In the rows, 128 means zero.
Known rows:
(1010): [102 104 132 105 149 111 130 142 136 105 151 117 132 124 123 132 125 121
 127 113 111 158 121 124 124 147 143 121 116 130 124]
(585): [136 138 122 140 135 131 146 128 124 130  98 133 139 136 127 159 141 143
 126 132 159 115 135 132 131 118 141 132 115 119 131]
(737): [135 159 111 133 157 127 141 112 131 119 110 137 135 142 138 127 129 128
 111 112 161 123 124 126 114 118 136 133  97 116 137]
(661): [140 131 116 133 129 118 111 118 137 119 145 137 118 127 127 139 120 130
 137 132 135 129 129 129 122 123 112 130 156 123 111]
(1164): [135 142 132 125 144 112 111 117 128 114 159 130 142 116 126 116 122 120
 125 143 106 140 137 113 123 139 102 107 151 122 111]
(436): [132 119 113 124 130 142 130 121 137 135 115 115 129 116 132 142 104 107
 126 120 107 119 126 137 123 140 132 120 133 138 136]
(1641): [134 129 151 125 108 156 147 144 118 116  77 120 110 112 128  86 136 145
  95 136 158 115 119 126 136 121 147 119  69 139 158]
(1461): [140 115 156 134 100 144 140 150 109 115  77 125 106 114 124 112 134 126
 111 150 143 118 130 127 141 131 132 111 108 132 151]
(544): [137 119 127 138 104 150  87 118 132 136 123 156  54 147 124 105 108  93
 130 123 108 101 146 145  94 109  91 139 203 145 137]
(1058): [135  96 122 136 139  99 114 126 145 123 141 147  98 121 122 164 133 126
 147 132 137 122 128 142 119 141 114 132 147 125 105]
(915): [129 114 127 138 133 121 129 131 132 133 119 153 103 139 126 157 142 117
 140 117 143 105 137 146 125 133 127 142 145 141 121]
(1489): [101 116 145 116 123 115 136 160 117 154 115 124 159 141 123 137 132 109
 146 119 106 152 135 127 141 126 165 148 153 132 149]
(649): [140 129 123 129 124 121 126 123 120 124 131 129 130 126 128 145 128 126
 131 134 138 127 134 129 129 128 118 129 143 120 125]
(1588): [137 154 129 144 116 137 144 128 119 140 114 105 173 134 132 153 130 120
 113 151 137 115 141 124 126 132 132 105 167 115 115]
(155): [129 124 147 138 113 158 147 135 114 152  82 122 108 125 130 103 131 114
 111 142 123 114 127 130 134 127 125 125 119 129 155]
(1113): [143 131 146 143 116 133 137 137 107 143  84 128 120 134 131 135 146 118
 122 147 137 117 137 133 140 132 119 123 144 121 143]
(1838): [ 98 144 140 116 129 128 152 138 104 129 130 104 184 143 135  99 136 132
 116 134 128 150 125 104 133 126 156 120 118 102 144]

Facts:
(1022) | α (327), (581), (307) | χ (1892), (1748)
(1059) | α (1805)
(108) | α (454), (264), (647) | χ (264)
(1107) | α (885) | χ (540), (647), (1059), (1352), (43)
(111) | χ (813)
(1113) | χ (911), (791), (751)
(1129) | α (736), (489) | χ (1665), (1479), (138)
(1133) | χ (286), (435), (709)
(1161) | α (264), (883)
(1167) | α (388) | χ (61)
(1192) | α (661), (460), (489)
(12) | χ (156), (625), (1516)
(1274) | χ (768), (794), (1748), (61), (286)
(136) | α (454) | χ (774)
(138) | α (911)
(1389) | χ (2)
(1410) | χ (581)
(1432) | α (952)
(1461) | χ (1594), (1125), (793)
(1478) | α (424), (239), (952)
(1489) | χ (1748), (1516)
(1490) | χ (911)
(150) | χ (309), (669)
(1504) | χ (954)
(154) | χ (2), (368)
(155) | α (441), (1035), (111) | χ (1703), (264), (1594)
(1580) | α (1247), (1820), (306)
(1581) | α (736), (649), (348), (223) | χ (1058)
(1585) | α (1113), (837) | χ (46), (223)
(1588) | χ (1590), (1058)
(1594) | α (1748), (1742), (1299), (1389)
(1610) | α (640), (1410), (585)
(1632) | α (225), (617), (111)
(1641) | χ (739), (78), (327)
(1691) | χ (1432), (1070), (207)
(1702) | α (1718), (91), (12), (1626)
(1703) | α (1111), (1820), (223), (585), (188), (827)
(174) | χ (1352)
(1749) | α (374), (1479)
(1771) | α (1490), (1033)
(1798) | α (142), (837), (946) | χ (774), (327)
(1822) | α (662), (183), (859), (581)
(1838) | χ (383), (794), (1742)
(1843) | χ (1235), (1632), (435)
(1871) | α (1164) | χ (544), (764), (751)
(188) | χ (830), (207)
(2) | α (406), (1028), (914), (327), (954)
(21) | α (1562), (917), (1028)
(269) | χ (2), (617), (388)
(306) | χ (1164)
(307) | χ (1819)
(314) | α (286)
(345) | χ (1332), (1010), (61), (1299)
(372) | χ (739), (1632)
(374) | χ (617), (709)
(383) | α (61), (1673), (737)
(406) | χ (1192), (1590)
(424) | χ (1803), (625)
(436) | α (207), (670)
(449) | α (885) | χ (739), (223), (793)
(454) | χ (1478), (43)
(46) | α (837), (859)
(515) | α (1479), (1820), (644), (1058)
(525) | α (1588), (14) | χ (1803), (901)
(540) | α (1691)
(541) | χ (1772), (78)
(585) | χ (1195)
(586) | α (541), (1228) | χ (264)
(62) | χ (1014)
(625) | α (1803), (793)
(630) | α (1332), (460), (368), (1590)
(634) | χ (670)
(643) | α (441), (915), (917)
(651) | χ (661)
(669) | α (150)
(692) | χ (921)
(768) | α (1843), (14), (43)
(774) | α (634), (1819), (348), (150)
(791) | α (1718)
(794) | α (156)
(813) | α (230), (1113), (1516), (113)
(827) | χ (625), (314)
(830) | α (1461), (454), (1410)
(837) | χ (617), (709)
(883) | χ (46), (544)
(885) | χ (1235)
(91) | χ (138)
(921) | α (1330), (181), (447)
(94) | α (1274), (647), (127) | χ (661), (917)
(952) | χ (617)
(966) | α (1892), (1375), (1389) | χ (1332)
(971) | α (1035)


Now the same elements, written a new way:
Known rows:
(662): [126 120 133 128 122 129 135 130 123 127 129 124 134 141 129 127 125 122
 128 131 130 135 127 120 126 117 134 127 135 132 133 133 126 128 121 129
 128 128 125 131 129 129 124 125 122 132 124 135]
(1632): [130 131  94 128 126 126 135 138 125 124 122 133 146 114 125 129 118 119
 137 131 135 144 126 126 138 126 139 121 119 119 105 141 114 141  96 128
 139 125 128 121 127 140 133 118 140 134 130 152]
(1489): [125 126 164 132 125 136 140 124 125 127 120 138 118 131 123 146 142 113
 113 124 118 128 119 121 129 142 140 114 120 149 118 143 155 111 161 144
 111 119 129 125 123 129 130 110 130 132 126  75]
(489): [119 118 121 122 124 133 132 133 122 120 134 122 131 142 129 128 125 119
 151 128 122 133 134 123 125 117 133 126 125 141 138 133 130 130 116 131
 126 127 124 128 126 132 130 126 119 132 123 137]
(1129): [126 125  99 115 129 135 114 129 124 112 132 130 125 123 120 133 133 126
 172 117 116 132 133 133 125 131 132 111 100 142 121 135 150 130 119 126
 135 125 138 122 128 143 138 115 121 134 125 115]
(525): [137 135 114 120 132 135 125 128 124 129 118 120 137 120 111 141 152 115
 118 118 132 142 135 125 134 135 135 112 107 132 105 135 160 126 146 124
 124 126 134 129 138 143 133 102 116 137 135 107]
(901): [125 122 132 127 124 130 138 130 122 129 126 117 134 142 128 131 129 116
 124 130 130 136 131 118 128 119 135 125 133 130 130 134 131 127 126 128
 124 129 123 132 130 130 126 121 117 133 125 133]
(1819): [124 120 127 125 122 130 133 131 122 124 130 122 132 142 129 129 125 119
 138 130 125 133 130 120 125 118 134 125 131 134 135 135 128 128 120 130
 128 127 125 130 128 129 127 125 121 132 123 134]
(1703): [137 129  79 122 128 116 139 122 125 133 124 135 129 133 119 134 149 117
 150 124 133 132 131 129 134 122 126 124 128 109 108 113 116 136  95 138
 139 149 128 134 134 140 124 125 118 132 119 101]
(1410): [133 122 144 125 123 131 128 127 124 130 123 122 125 130 119 129 132 118
 133 127 125 130 124 127 124 136 136 115 134 120 129 134 141 115 140 124
 131 116 128 129 129 114 126 120 129 132 120 124]
(581): [126 121 130 127 122 128 135 130 123 127 129 126 133 141 130 127 124 121
 127 131 131 135 126 119 126 118 135 125 133 132 130 133 128 128 120 129
 129 129 126 131 129 129 124 124 121 132 125 133]
(1247): [130 121 126 127 123 125 140 129 124 131 126 124 131 142 126 129 128 117
 132 129 129 132 128 120 127 120 134 128 138 124 131 131 127 129 118 134
 129 130 124 134 130 131 122 125 122 132 119 130]
(1490): [133 122 145 124 123 128 120 129 128 129 125 127 125 130 121 127 127 122
 135 127 125 127 123 125 120 134 138 119 129 127 131 144 150 120 142 122
 131 117 133 129 131 122 129 116 126 132 119 123]
(460): [121 119 124 124 123 131 134 132 122 121 131 122 132 142 128 128 125 119
 141 129 125 134 131 121 126 118 134 126 128 137 137 133 128 129 119 131
 128 128 124 129 127 131 128 125 120 132 125 135]
(1164): [126 121 127 128 123 128 134 130 123 127 128 122 133 140 128 128 125 117
 130 131 129 134 128 119 126 120 134 126 133 131 132 135 127 128 122 129
 130 130 125 131 129 128 124 124 122 132 124 133]
(1581): [137 120 100 116 128 138  90 117 128 124 131 123 119 141 110 128 106 128
 195 118 122 117 129 124 116 132 136 109 101 124 123 142 154 131 116  98
 149 136 152 133 131 125 135 106 103 140 103 106]
(921): [132 126  89 125 127 129 132 127 121 121 127 129 137 129 125 132 127 122
 137 126 133 139 128 122 132 121 133 121 117 133 115 130 120 132 109 128
 141 138 130 128 131 142 123 120 124 134 129 120]

Rows:
No name comes twice in this set of rows, the named rows included.
[124 120 156 138 123 134 146 120 125 119 125 158 106 131 127 142 126 117
 132 127 114 119 104 121 127 145 144 112 120 159 117 145 138 105 154 154
 122 124 130 122 113 123 123 123 150 130 122  59]  (1274)
[129 133 171 123 129 140 134 130 124 138 115 112 131 131 115 149 162 105
  95 119 124 139 138 120 133 140 139 114 120 139 116 140 176 116 174 130
  99 113 127 132 135 133 137  95 106 135 133  95]  (12)
[124 120 141 120 125 132 121 132 126 122 131 125 125 134 122 129 130 120
 152 125 118 130 130 129 121 129 136 119 121 139 137 139 148 124 134 128
 125 117 131 126 128 126 135 119 124 132 122 128]  (150)
[ 99 132 118 124 117 113 113 129 123 132 139 139 124 141 117 119 182 110
 138 144 134 133 120 135 119 133 118 117 150 112 121 104  69 114 146 123
 131 161 120 126 139  30 146 132 118 127 149 107]  (264)
[126 120 129 126 122 127 137 132 123 126 127 122 134 137 130 127 126 118
 132 130 130 136 129 121 127 118 135 126 136 128 131 135 126 128 119 130
 129 124 124 130 128 131 124 126 126 131 124 142]  (1772)
[124 124  80 114 126 130 129 135 123 110 130 125 136 118 129 129 135 123
 165 118 123 141 139 134 132 117 133 118 110 139 118 135 133 138  98 130
 136 117 132 120 126 157 132 124 128 132 130 146]  (774)
[133 127  91 125 127 130 129 126 121 121 126 127 136 128 126 132 125 124
 139 125 133 137 127 121 131 122 133 120 116 131 115 132 124 132 110 126
 142 137 132 128 131 140 124 118 123 134 128 121]  (138)
[107 142  98 120 124 106  97 126 131 129 137 156 125 122 107 120 196 117
 146 137 139 131 116 144 120 142 118 110 128 115 103 108  84 120 151 126
 136 168 134 123 145  51 157 124 122 129 153  81]  (586)
[125 121 130 130 123 130 141 129 122 125 128 128 130 141 130 132 125 117
 127 130 127 132 125 118 128 121 135 125 131 137 130 135 127 124 125 136
 127 131 124 131 126 129 123 124 125 132 125 121]  (1892)
[125 122 124 124 120 123 136 134 125 126 126 122 135 132 127 124 131 117
 132 129 131 137 129 125 128 118 136 125 138 126 130 137 126 129 118 130
 130 120 125 129 129 130 124 128 129 130 126 150]  (793)
[132 124 143 121 121 123 128 136 130 127 121 126 131 120 121 124 136 121
 133 126 128 134 126 132 125 130 140 119 135 125 127 145 147 124 135 128
 129 104 131 126 129 130 129 123 137 130 126 147]  (541)
[132 133 169 121 129 139 132 130 126 143 113 109 132 132 113 146 162 106
 101 119 125 138 141 123 133 139 137 116 123 127 118 137 177 121 168 126
 101 112 127 134 137 133 138  96 103 135 127 105]  (827)
[126 121 119 127 122 125 135 131 124 123 128 120 135 141 126 125 127 115
 124 131 133 135 126 116 126 116 136 128 133 140 134 138 128 124 133 131
 130 132 125 134 131 125 119 126 124 133 132 138]  (239)

Now the same elements, written a new way:
Known rows:
(1161): [125 128 132 122 133 114 120 101 144 137 134 112 133 122 100 129 109 114
 135 120 139 137 118 147 127 132 151 121 135]
(1703): [104 109 102 105 139 108 118 114 140 162 128 117 129 136 111 140 131 143
 123 156 162 130 119 151 122 126 153  90 130]
(736): [134 133 128 135 117 131 122 141 134 119 138 142 125 119 129 103 136 133
 135 127 122 122 126 122 130 121 113 121 131]
(764): [ 91 103 129 137 175 142 123 135 130 112 140 135 105 152  92 127 139 121
 172 122 148 127 117 138 110 123 132 168 118]
(1107): [ 81 174 185  95 113  85  98  65 131 117 133 103 167 129 113 111  74 126
 176 132 114 116 129 110 189 100 167 135 109]
(1059): [169 129 157 169 163 113  76  55 131 180 119 186 210 116 135 110 108  71
 174 171 161 104  87 149 122 107 169 135 114]
(647): [129 159 149 131 157 128  90 109 116 152 139 152 179 131 162  89 128 142
 156 137 129  99 134 100 142  89 112 138 113]
(917): [151 134 124 132 137 140 118 137 132 126 143 142 122 126 131 104 142 144
 107 137 123 135 132 136 118 120 107 137 135]
(1113): [ 95 114 151 143 122 141 139 156 122  71 129 156  99 143  92 121 144 112
 178 136 100 137 120 129 141 116 131 202 108]
(644): [134 132 129 137 117 129 122 140 135 121 139 141 124 120 131 103 135 133
 133 127 120 122 123 120 130 119 114 121 131]
(309): [138 133 121 127 141 130 120 121 137 138 139 123 126 124 117 117 125 129
 121 121 138 134 128 140 113 124 126 122 138]
(174): [119 166 164 121 129 115 104  99 117 148 126 141 179 126 143 116 108 124
 162 139 119 120 139 115 152  93 142 157 111]
(183): [144 134 130 135 125 136 125 138 129 116 137 145 124 126 133 112 139 137
 116 141 113 135 130 129 130 118 114 140 128]
(1070): [141 132 115 125 131 135 118 117 142 139 147 125 120 113 115 115 122 136
 114 117 142 139 125 147 108 125 125 123 145]
(1022): [127 130 132 137 125 115 130 104 109 110 108  88 134 110 122 181 104  97
 100 135 108 135 110 118 160 170 152 146 116]
(14): [124 139 127 140 109 153 133 163 138 142 133 174 143 118 143 138 117  99
 133 107 124 117 119 135  91 114 120 104 121]
(544): [ 91  97 120 136 182 143 121 135 128 122 139 135 105 157  97 126 145 127
 169 126 154 123 119 141 106 122 130 162 119]

Rows:
No name comes twice in this set of rows, the named rows included.
[122 136 142 119 100 105 129 105 144 124 129 117 130 111  93 132 103 106
 140 122 126 147 117 146 140 131 160 129 135]  (94)
[108 158 152 152 128 110 140 168 135 150 101 119 164 123  99 174  98  58
 132 112 106 137 102 152 111 160 169  87 109]  (525)
[123 144 132 136  70 146 144 166 146 132 134 180 134  98 135 141 106  92
 133 107 113 128 115 139 100 108 125 113 126]  (1588)
[101 117 120 104 107  98 128 115 139 147 123 121 129 127 100 146 121 129
 132 157 141 138 120 150 139 125 165 103 126]  (108)
[100 116 123  98  97  99 139 118 135 140 116 128 129 132 101 165 124 132
 120 176 126 153 128 156 147 124 176 131 119]  (155)
[103 151 143 115 125 123 135 112 129 136 125 112 115 130 119 131  72 140
 152 114 149 128 118 147  95 145 153 113 142]  (1702)
[149 136 100 146 125 126 137 161 102 183 106 116 116  98 138 109 156 153
 181  93 167 128 154 103 118 121 122 146 168]  (1164)
[ 93 102 124 139 188 148 120 132 128 113 143 134 102 152  91 120 141 121
 176 116 154 125 118 141 105 122 128 171 120]  (751)
[ 79 101 134 135 117 128 134 158 126  90 128 157 104 143 103 124 149 121
 187 143 118 118 116 121 142 114 132 162 110]  (883)
[119 162 168 110 186 140  59  73 144 138 144 141 179 153 123 146  74 102
 100 143 125 119 131 144 143  71 155 117  97]  (540)
[130 119 100 139 139 145 117  97 107 127 134 102 123  96 149 161 111 123
  99 117 140 110 107 105 131 150 112 140 128]  (1010)
[121 126 125 137  94 126 137 112 106 101 115 110 126 100 141 171 106 105
 118 123 109 121 112 101 159 156 132 147 118]  (1838)
[107  87  93 105 154 128 126 125 127 158 122 130 126 161 144 148 150 159
 120 160 164 115 135 134 113 122 132  96 121]  (739)
[160 135 103 183 157 115 137 181  92 181  93 106 156 102 138 129 181 104
 145 115 135 125 119 106 121 175 116 129 136]  (156)
[130 148 130 127 126 161 162 107  73 139  89 107 113 109 166 239  63 119
  85 131 123 152 141 139  96 163 161 206 128]  (1167)

